Below is a small trained network, with its code and all its weights. Each question gives an input and a target symbol and asks what happens when units are switched off, that is, made to give their printed mean instead of their output.

import numpy as np


def w(rows, s, z=0):
    codes = np.array(rows[::2]) - 128.0
    scale = np.full(codes.shape[1], s)
    scale[-1] = z or s
    return codes * scale


def norm(h):
    return h / np.sqrt((h * h).mean(-1, keepdims=True) + 1e-5)


def f(y):
    return y / 2 * (1 + np.tanh(0.7978845608 * (y + 0.044715 * y**3)))


def softmax(a):
    e = np.exp(a - a.max(-1, keepdims=True))
    return e / e.sum(-1, keepdims=True)


def log_softmax(a):
    a = a - a.max(-1, keepdims=True)
    return a - np.log(np.exp(a).sum(-1, keepdims=True))


def net(x, mask):
    ids = ['ΔΣΩεζμφψ'.index(c) for c in x.split()]
    T = len(ids)
    res = E[ids] + P[:T]
    r = norm(res)
    for j in range(2):
        rows = slice(2 * j, 2 * j + 2)
        q, k, v = (r @ M[0][rows].T for M in (Q, K, V))
        z = softmax(np.where(np.tri(T) > 0, q @ k.T / 2**0.5, -1e9)) @ v
        o = O[0][rows]
        res = res + np.where(mask[j], z, o[:, -1]) @ o[:, :-1]
    y = f(norm(res) @ A[0][:, :-1].T + A[0][:, -1])
    res = res + np.where(mask[2:6], y, B[0][:, -1]) @ B[0][:, :-1]
    return log_softmax(norm(res)[-1] @ U[:, :-1].T + U[:, -1])


Q, K, V, O, A, B = {}, {}, {}, {}, {}, {}
E = w([
[138,233,122,83,68],'Δ',
[81,134,62,252,138],'Σ',
[35,130,21,74,126],'Ω',
[167,201,150,222,82],'ε',
[38,93,153,178,108],'ζ',
[143,47,12,166,82],'μ',
[126,14,175,131,97],'φ',
[173,79,122,80,171],'ψ',
],0.021)
P = w([
[40,36,51,145,240],'0',
[73,6,59,181,221],'1',
[88,2,71,176,191],'2',
[119,32,77,190,147],'3',
[160,87,99,197,94],'4',
[193,115,132,174,62],'5',
[217,152,157,194,27],'6',
],0.0071)
Q[0] = w([
[129,89,76,136,3],'head 0',
[137,106,142,99,211],'head 0',
[104,125,89,118,62],'head 1',
[108,161,183,108,174],'head 1',
],0.039)
K[0] = w([
[252,36,208,66,139],'head 0',
[84,226,132,154,168],'head 0',
[135,69,129,184,20],'head 1',
[75,186,102,105,201],'head 1',
],0.028)
V[0] = w([
[105,88,116,69,124],'head 0',
[176,161,104,128,216],'head 0',
[8,151,130,165,135],'head 1',
[118,97,23,132,65],'head 1',
],0.019)
O[0] = w([
[208,192,144,154,184,207],'head 0',
[156,95,66,146,3,10],'head 0',
[123,175,175,96,87,121],'head 1',
[150,202,113,214,109,220],'head 1',
],0.012)
A[0] = w([
[150,171,15,54,151,253],'neuron 0',
[227,109,164,114,167,233],'neuron 1',
[188,25,52,117,186,153],'neuron 2',
[194,78,250,146,108,237],'neuron 3',
],0.019,0.004)
B[0] = w([
[146,96,90,46,152,172],'neuron 0',
[186,57,202,120,44,249],'neuron 1',
[193,104,101,130,146,203],'neuron 2',
[5,90,56,53,132,224],'neuron 3',
],0.02,0.013)
U = w([
[126,197,52,42,180,47],'Δ',
[89,164,242,186,11,56],'Σ',
[176,249,162,41,86,146],'Ω',
[83,47,160,106,64,116],'ε',
[2,208,198,88,161,66],'ζ',
[115,167,102,238,139,162],'μ',
[158,55,218,118,243,255],'φ',
[248,82,31,180,62,26],'ψ',
],0.0088,0.005)

Each question gives the input, a string of symbols that net reads in full, and the target symbol t.
The units are the heads (2 rows each of Q, K, V and O) and the neurons (one row each of A and B). Each row of codes is followed by its name. A weight is (code - 128) times the scale printed after its matrix; where a second scale follows, it is the last column's (O, A, B and U).
mask holds one flag per unit, heads first, then neurons. A switched-off unit (its flag False) gives its mean, the last column of its rows in O or B, instead of its output. The means were averaged over made-up inputs and are rounded, as every weight is.
A unit's drop is (log p(t) with every unit on - log p(t) with that unit switched off) / (log p(t) with every unit on - log p(t) with every unit switched off).
The circuit of an input: a set's keep is (log p(t) with only the set's units on - log p(t) with every unit switched off) / (log p(t) with every unit on - log p(t) with every unit switched off). Starting from all 6 units, units are removed one at a time, each time the one whose removal leaves the highest keep (on an exact tie, the one counted first), for as long as the keep stays at least 0.8.
circuit, biggest first: the units of the circuit, biggest drop first
unit that matters most: the unit with the biggest drop
k most important neurons: the k neurons with the biggest drops, biggest first
heads that matter: for each layer, one digit per head in row order, 1 if its drop is at least 0.15 and else 0, layers parted by /
drop of u: that unit's drop, to one decimal
input Δ Σ ε, target ε: heads that matter -> 01
input φ φ φ φ Δ, target φ: circuit, biggest first -> head 0; head 1
input Σ Ω Ω, target Ω: heads that matter -> 01
input Ω Δ φ φ ψ, target ψ: circuit, biggest first -> head 0; neuron 2
input Δ Σ μ μ μ Δ, target μ: circuit, biggest first -> head 1
input μ μ Δ ζ, target μ: heads that matter -> 00
input φ μ ζ Σ Ω φ μ, target φ: heads that matter -> 10
input φ ψ ε φ φ Δ ψ, target ψ: heads that matter -> 11
input φ Σ ε, target Σ: 3 most important neurons -> neuron 0; neuron 2; neuron 1
input Σ φ Ω Σ, target μ: 2 most important neurons -> neuron 1; neuron 0
input μ ψ Ω, target ψ: 2 most important neurons -> neuron 3; neuron 0
input Ω ψ φ, target ψ: drop of head 1 -> 0.0
input φ ψ Σ, target μ: drop of neuron 1 -> 0.8
input Δ φ φ φ φ Δ, target φ: drop of head 0 -> 0.3
input Σ μ μ Σ Σ Σ ζ, target ζ: unit that matters most -> neuron 1
